Below is a small trained network, with its code and all its weights. Each question gives an input and a target symbol and asks what happens when units are switched off, that is, made to give their printed mean instead of their output.

import numpy as np


def w(rows, s, z=0):
    codes = np.array(rows[::2]) - 128.0
    scale = np.full(codes.shape[1], s)
    scale[-1] = z or s
    return codes * scale


def f(y):
    return y / 2 * (1 + np.tanh(0.7978845608 * (y + 0.044715 * y**3)))


def softmax(a):
    e = np.exp(a - a.max(-1, keepdims=True))
    return e / e.sum(-1, keepdims=True)


def log_softmax(a):
    a = a - a.max(-1, keepdims=True)
    return a - np.log(np.exp(a).sum(-1, keepdims=True))


def net(x, mask):
    ids = ['ΘΞαγδελμπστψω'.index(c) for c in x.split()]
    T = len(ids)
    res = E[ids] + P[:T]
    q, k, v = (res @ M[0].T for M in (Q, K, V))
    z = softmax(np.where(np.tri(T) > 0, q @ k.T / 3**0.5, -1e9)) @ v
    res = res + np.where(mask[0], z, O[0][:, -1]) @ O[0][:, :-1]
    y = f(res @ A[0][:, :-1].T + A[0][:, -1])
    res = res + np.where(mask[1:9], y, B[0][:, -1]) @ B[0][:, :-1]
    return log_softmax(res[-1] @ U[:, :-1].T + U[:, -1])


Q, K, V, O, A, B = {}, {}, {}, {}, {}, {}
E = w([
[66,126,137,124,109,173,40],'Θ',
[124,172,52,175,124,95,172],'Ξ',
[81,142,99,158,107,155,92],'α',
[56,78,143,181,130,152,55],'γ',
[40,100,204,120,171,126,18],'δ',
[86,111,86,209,157,106,138],'ε',
[105,101,121,151,102,131,105],'λ',
[127,175,82,159,90,175,158],'μ',
[96,73,180,105,148,34,81],'π',
[155,255,95,120,140,204,198],'σ',
[130,75,99,97,94,102,117],'τ',
[87,128,154,141,151,163,150],'ψ',
[159,131,105,70,25,211,145],'ω',
],0.018)
P = w([
[124,214,122,143,98,92,59],'0',
[184,153,137,160,115,129,99],'1',
[80,115,86,73,171,169,127],'2',
[109,129,161,164,77,133,156],'3',
[255,92,134,168,148,182,138],'4',
[76,114,81,76,187,163,132],'5',
[105,148,163,160,90,122,106],'6',
],0.02)
Q[0] = w([
[55,117,84,107,156,175,100],'h0',
[38,168,107,62,107,101,182],'h0',
[222,37,88,99,246,206,122],'h0',
],0.014)
K[0] = w([
[74,117,75,194,179,114,119],'h0',
[142,147,91,217,136,127,1],'h0',
[114,16,159,140,144,187,213],'h0',
],0.013)
V[0] = w([
[124,175,129,92,66,249,122],'h0',
[158,113,21,112,53,101,160],'h0',
[144,66,133,69,65,84,51],'h0',
],0.014)
O[0] = w([
[29,215,225,60,108,251,143,156],'h0',
[175,11,92,27,60,248,145,131],'h0',
[184,61,157,164,225,239,56,3],'h0',
],0.012,0.0049)
A[0] = w([
[136,102,153,134,113,29,171,74],'n0',
[28,203,128,101,63,144,152,197],'n1',
[191,78,173,234,86,146,129,212],'n2',
[69,167,142,74,116,151,231,2],'n3',
[208,221,254,190,124,157,92,29],'n4',
[53,168,51,166,205,84,142,158],'n5',
[253,110,157,200,72,80,116,148],'n6',
[108,66,84,32,214,192,116,51],'n7',
],0.0074,0.0088)
B[0] = w([
[113,135,134,155,130,191,90,168],'n0',
[185,76,136,192,181,101,95,251],'n1',
[121,191,56,59,146,104,65,175],'n2',
[114,121,129,73,126,91,51,185],'n3',
[64,61,82,144,162,93,215,170],'n4',
[168,86,175,36,86,149,115,211],'n5',
[83,161,147,189,78,150,150,174],'n6',
[120,180,154,137,134,1,241,158],'n7',
],0.0099,0.023)
U = w([
[96,79,118,173,149,147,151,114],'Θ',
[137,2,97,142,115,116,148,114],'Ξ',
[156,94,157,185,125,172,128,173],'α',
[68,154,120,111,151,115,126,103],'γ',
[51,151,104,110,148,61,156,2],'δ',
[48,203,136,128,70,102,137,233],'ε',
[85,162,118,97,140,169,106,181],'λ',
[178,88,173,147,121,181,101,183],'μ',
[160,117,108,169,159,120,111,79],'π',
[134,142,166,116,129,87,101,25],'σ',
[161,163,102,73,190,106,143,169],'τ',
[190,91,176,220,131,65,178,111],'ψ',
[75,117,157,86,126,117,147,127],'ω',
],0.0077,0.0065)

Each question gives the input, a string of symbols that net reads in full, and the target symbol t.
The units are the heads (3 rows each of Q, K, V and O) and the neurons (one row each of A and B). Each row of codes is followed by its name. A weight is (code - 128) times the scale printed after its matrix; where a second scale follows, it is the last column's (O, A, B and U).
mask holds one flag per unit, heads first, then neurons. A switched-off unit (its flag False) gives its mean, the last column of its rows in O or B, instead of its output. The means were averaged over made-up inputs and are rounded, as every weight is.
A unit's drop is (log p(t) with every unit on - log p(t) with that unit switched off) / (log p(t) with every unit on - log p(t) with every unit switched off).
The circuit of an input: a set's keep is (log p(t) with only the set's units on - log p(t) with every unit switched off) / (log p(t) with every unit on - log p(t) with every unit switched off). Starting from all 9 units, units are removed one at a time, each time the one whose removal leaves the highest keep (on an exact tie, the one counted first), for as long as the keep stays at least 0.8.
units of the circuit, in order: the units of the circuit, biggest drop first
most important unit: the unit with the biggest drop
top k neurons: the k neurons with the biggest drops, biggest first
input τ ε ε Θ ψ α, target Ξ: units of the circuit, in order	(h0, n2)
input π ε Θ ε, target π: most important unit	n2
input σ Ξ σ π δ μ μ, target σ: units of the circuit, in order	(n1, n3, h0)
input ε ε ω Θ α, target ω: top 3 neurons	(n7, n3, n4)
input μ ψ ψ τ ε σ σ, target μ: units of the circuit, in order	(n1, h0)
input ψ Θ ψ π τ, target ψ: units of the circuit, in order	(h0, n2, n1)
input ε Θ ω ε μ, target ω: units of the circuit, in order	(h0, n7)
input ε ε ε ψ, target ε: units of the circuit, in order	(n1, h0, n6, n2)
input ψ ψ σ ε σ ε ε, target ψ: units of the circuit, in order	(h0, n1, n2)
input ψ ψ ε ε α, target ε: units of the circuit, in order	(n1, h0, n6)
input τ α ε ω Θ, target ω: top 2 neurons	(n7, n3)
input π α Θ ε ε π, target Ξ: top 2 neurons	(n2, n7)
input ψ ψ α μ, target ψ: units of the circuit, in order	(n1, h0)
input ε Θ ε Ξ δ, target ε: most important unit	n1
input δ ω ε Ξ, target δ: top 2 neurons	(n4, n1)
input ψ ω ψ Θ ψ γ γ, target ψ: units of the circuit, in order	(h0, n1, n2)
input ψ σ π ψ, target ψ: units of the circuit, in order	(n1, h0)
input π ε Θ τ ω, target ω: units of the circuit, in order	(n7, h0)
input σ ε ε Θ τ, target τ: units of the circuit, in order	(n2, h0, n7)
input τ ε α μ ε, target μ: top 2 neurons	(n1, n4)
input ω μ τ ψ σ, target ψ: top 3 neurons	(n1, n2, n4)
input ψ ε Ξ, target Ξ: top 3 neurons	(n2, n5, n7)
input Θ σ μ ω, target Θ: top 2 neurons	(n4, n5)
input λ ε ε Θ, target λ: top 2 neurons	(n1, n2)
input ψ ε α π, target ψ: top 3 neurons	(n1, n2, n3)
